Below are the code and all the weights of a small trained network. Each question names an input and a class and asks about switching units off, where a switched-off unit gives its printed mean instead of its output.

import numpy as np


def w(rows, s, z=0):
    codes = np.array(rows[::2]) - 128.0
    scale = np.full(codes.shape[1], s)
    scale[-1] = z or s
    return codes * scale


def f(y):
    return np.maximum(y, 0)


def log_softmax(a):
    a = a - a.max(-1, keepdims=True)
    return a - np.log(np.exp(a).sum(-1, keepdims=True))


def net(x, mask):
    res = np.array(x, float).reshape(1, 6) / 4 @ E
    y = f(res @ A[0][:, :-1].T + A[0][:, -1])
    res = res + np.where(mask, y, B[0][:, -1]) @ B[0][:, :-1]
    return log_softmax(res[-1] @ U[:, :-1].T + U[:, -1])


A, B = {}, {}
E = w([
[114,144,131,131],'x0',
[106,123,68,126],'x1',
[137,108,135,126],'x2',
[133,137,168,15],'x3',
[157,157,88,185],'x4',
[113,2,197,146],'x5',
],0.0098)
A[0] = w([
[196,170,104,101,222],'N0',
[167,104,137,88,82],'N1',
[134,109,114,118,9],'N2',
[156,160,132,145,5],'N3',
[187,137,150,95,238],'N4',
[88,136,122,6,135],'N5',
[127,167,113,115,147],'N6',
[157,158,209,85,247],'N7',
[166,114,99,50,108],'N8',
[165,196,51,226,250],'N9',
[153,156,143,85,207],'N10',
[119,154,236,181,237],'N11',
[207,44,168,92,85],'N12',
],0.012,0.0033)
B[0] = w([
[165,222,61,79,187],'N0',
[46,170,83,203,154],'N1',
[143,60,139,83,129],'N2',
[98,40,137,121,139],'N3',
[46,176,67,93,174],'N4',
[54,223,165,133,209],'N5',
[201,158,102,28,163],'N6',
[92,182,17,154,200],'N7',
[75,216,184,153,169],'N8',
[253,101,81,188,244],'N9',
[55,230,87,85,174],'N10',
[169,27,75,68,190],'N11',
[34,84,77,132,204],'N12',
],0.006,0.012)
U = w([
[145,131,37,105,251],'0',
[231,139,113,149,96],'1',
[173,54,131,103,250],'2',
[174,60,147,201,56],'3',
[140,240,234,53,7],'4',
[182,161,60,1,5],'5',
[53,134,152,105,9],'6',
],0.008,0.0033)

Each question gives the input, the list of numbers given to net, and the class t.
The units are the neurons (one row each of A and B). Each row of codes is followed by its name. A weight is (code - 128) times the scale printed after its matrix; where a second scale follows, it is the last column's (A, B and U).
mask holds one flag per neuron, in row order. A switched-off neuron (its flag False) gives its mean, the last column of its row in B, instead of its output. The means were averaged over made-up inputs and are rounded, as every weight is.
A unit's drop is (log p(t) with every unit on - log p(t) with that unit switched off) / (log p(t) with every unit on - log p(t) with every unit switched off).
The circuit of an input: a set's keep is (log p(t) with only the set's units on - log p(t) with every unit switched off) / (log p(t) with every unit on - log p(t) with every unit switched off). Starting from the 12 units with the biggest drops (on a tie, the unit counted first), units are removed one at a time, each time the one whose removal leaves the highest keep (on an exact tie, the one counted first), for as long as the keep stays at least 0.8.
units of the circuit, in order: the units of the circuit, biggest drop first
k most important neurons: the k neurons with the biggest drops, biggest first
drop when u is switched off: that unit's drop, to one decimal
input [3,-2,-3,-6,8,-4], class 1: units of the circuit, in order : N9
input [7,-1,5,4,-1,8], class 6: 2 most important neurons : N9, N12
input [-1,-2,3,-1,2,-5], class 1: units of the circuit, in order : N9, N12
input [7,8,1,7,-3,-2], class 4: units of the circuit, in order : N5, N8
input [-3,-5,6,-4,5,-4], class 1: units of the circuit, in order : N9, N12
input [0,1,-5,2,-1,-6], class 4: units of the circuit, in order : N11, N5
input [-5,8,2,7,-4,-6], class 4: units of the circuit, in order : N5, N8
input [7,7,-2,4,0,8], class 6: units of the circuit, in order : N9, N0
input [-6,-3,-7,0,5,-2], class 1: 3 most important neurons : N9, N12, N7
input [2,3,-2,8,-1,1], class 6: drop when N1 is switched off : 0.2
input [3,8,-8,-1,-1,4], class 2: drop when N11 is switched off : -0.1
input [1,-2,-7,3,-8,5], class 6: drop when N9 is switched off : 0.2
input [3,2,-1,-8,6,-3], class 1: drop when N9 is switched off : 0.4
input [4,-3,-5,5,-7,-7], class 4: units of the circuit, in order : N5
